Here is a tiny trained network, its code and every weight. The questions are about switching its units off for an input and a class, where a switched-off unit gives its printed mean instead of its output.

import numpy as np


def w(rows, s, z=0):
    codes = np.array(rows[::2]) - 128.0
    scale = np.full(codes.shape[1], s)
    scale[-1] = z or s
    return codes * scale


def f(y):
    return y / 2 * (1 + np.tanh(0.7978845608 * (y + 0.044715 * y**3)))


def log_softmax(a):
    a = a - a.max(-1, keepdims=True)
    return a - np.log(np.exp(a).sum(-1, keepdims=True))


def net(x, mask):
    res = np.array(x, float).reshape(1, 6) / 4 @ E
    y = f(res @ A[0][:, :-1].T + A[0][:, -1])
    res = res + np.where(mask, y, B[0][:, -1]) @ B[0][:, :-1]
    return log_softmax(res[-1] @ U[:, :-1].T + U[:, -1])


A, B = {}, {}
E = w([
[193,88,84,171,132,65],'x0',
[129,121,204,177,115,216],'x1',
[75,86,41,184,114,173],'x2',
[68,44,178,139,99,78],'x3',
[167,169,114,137,9,117],'x4',
[71,167,179,174,105,120],'x5',
],0.011)
A[0] = w([
[72,91,43,204,124,112,146],'N1',
[78,157,179,112,205,212,161],'N2',
[141,95,200,104,134,70,215],'N3',
[123,110,66,134,183,68,5],'N4',
[90,195,152,141,156,71,146],'N5',
[147,175,178,132,95,165,94],'N6',
[123,150,133,159,77,193,125],'N7',
[80,129,160,186,118,114,184],'N8',
[142,96,174,166,108,80,101],'N9',
[253,189,89,121,169,144,152],'N10',
[86,207,170,191,153,92,227],'N11',
[122,157,217,215,52,192,165],'N12',
[72,102,143,126,147,166,204],'N13',
[91,86,115,213,197,214,168],'N14',
[143,166,41,133,84,141,121],'N15',
[161,101,167,137,153,126,48],'N16',
[124,84,172,99,164,31,189],'N17',
[197,181,105,128,166,110,188],'N18',
[215,139,74,97,141,148,87],'N19',
[65,92,54,170,129,76,252],'N20',
[140,115,147,120,129,99,145],'N21',
[142,84,190,96,132,30,51],'N22',
[154,143,146,146,75,132,105],'N23',
],0.012,0.0031)
B[0] = w([
[162,148,114,213,180,99,215],'N1',
[97,90,142,43,178,120,217],'N2',
[117,170,115,172,128,116,203],'N3',
[123,126,153,210,89,139,185],'N4',
[154,168,156,94,160,161,170],'N5',
[93,119,160,135,86,127,180],'N6',
[115,129,147,176,90,86,191],'N7',
[162,124,129,166,105,148,187],'N8',
[127,144,103,137,123,135,172],'N9',
[207,224,126,92,123,163,211],'N10',
[148,122,156,95,130,172,190],'N11',
[132,127,151,212,85,164,252],'N12',
[137,111,151,90,117,153,188],'N13',
[176,86,103,119,162,247,223],'N14',
[116,116,75,67,141,72,188],'N15',
[128,113,111,123,129,110,144],'N16',
[121,161,127,188,168,113,219],'N17',
[194,167,123,105,119,146,182],'N18',
[190,134,85,132,137,148,183],'N19',
[145,143,129,174,188,124,215],'N20',
[124,142,101,163,143,134,147],'N21',
[144,142,86,185,179,116,203],'N22',
[131,133,124,129,97,133,164],'N23',
],0.012,0.014)
U = w([
[92,106,140,139,42,151,60],'0',
[190,178,110,187,147,163,179],'1',
[93,112,56,172,172,27,167],'2',
[96,196,193,39,171,114,161],'3',
[48,105,150,116,104,149,132],'4',
[120,88,118,97,147,111,2],'5',
[165,126,54,5,163,165,204],'6',
[105,38,157,115,185,194,145],'7',
],0.011,0.0032)

Each question gives the input, the list of numbers given to net, and the class t.
The units are the neurons (one row each of A and B). Each row of codes is followed by its name. A weight is (code - 128) times the scale printed after its matrix; where a second scale follows, it is the last column's (A, B and U).
mask holds one flag per neuron, in row order. A switched-off neuron (its flag False) gives its mean, the last column of its row in B, instead of its output. The means were averaged over made-up inputs and are rounded, as every weight is.
A unit's drop is (log p(t) with every unit on - log p(t) with that unit switched off) / (log p(t) with every unit on - log p(t) with every unit switched off).
The circuit of an input: a set's keep is (log p(t) with only the set's units on - log p(t) with every unit switched off) / (log p(t) with every unit on - log p(t) with every unit switched off). Starting from the 12 units with the biggest drops (on a tie, the unit counted first), units are removed one at a time, each time the one whose removal leaves the highest keep (on an exact tie, the one counted first), for as long as the keep stays at least 0.8.
units of the circuit, in order: the units of the circuit, biggest drop first
k most important neurons: the k neurons with the biggest drops, biggest first
drop of u: that unit's drop, to one decimal
input [0,3,-3,1,-3,-7], class 6: units of the circuit, in order => (N12 N1)
input [2,-4,6,2,-1,1], class 2: units of the circuit, in order => (N10 N12)
input [4,-6,5,-3,6,4], class 2: units of the circuit, in order => (N15)
input [-7,-7,-1,4,-8,7], class 3: 2 most important neurons => (N5 N12)
input [5,6,8,6,-5,-3], class 7: 2 most important neurons => (N14 N10)
input [-2,-3,-7,-8,3,6], class 3: 2 most important neurons => (N14 N6)
input [5,-6,-2,-8,-1,1], class 6: 2 most important neurons => (N12 N15)
input [-6,3,3,1,1,1], class 7: 2 most important neurons => (N2 N14)
input [7,-8,2,4,-4,5], class 2: 3 most important neurons => (N14 N10 N12)
input [4,1,3,7,1,-7], class 2: drop of N10 => 0.2
input [4,7,0,-5,3,-8], class 6: drop of N1 => 0.2
input [3,3,6,-2,-4,-3], class 7: drop of N14 => 0.4
input [-6,4,-6,3,2,-3], class 4: drop of N10 => 0.1
input [-4,0,-7,-3,-8,-2], class 3: most important neuron => (N14)
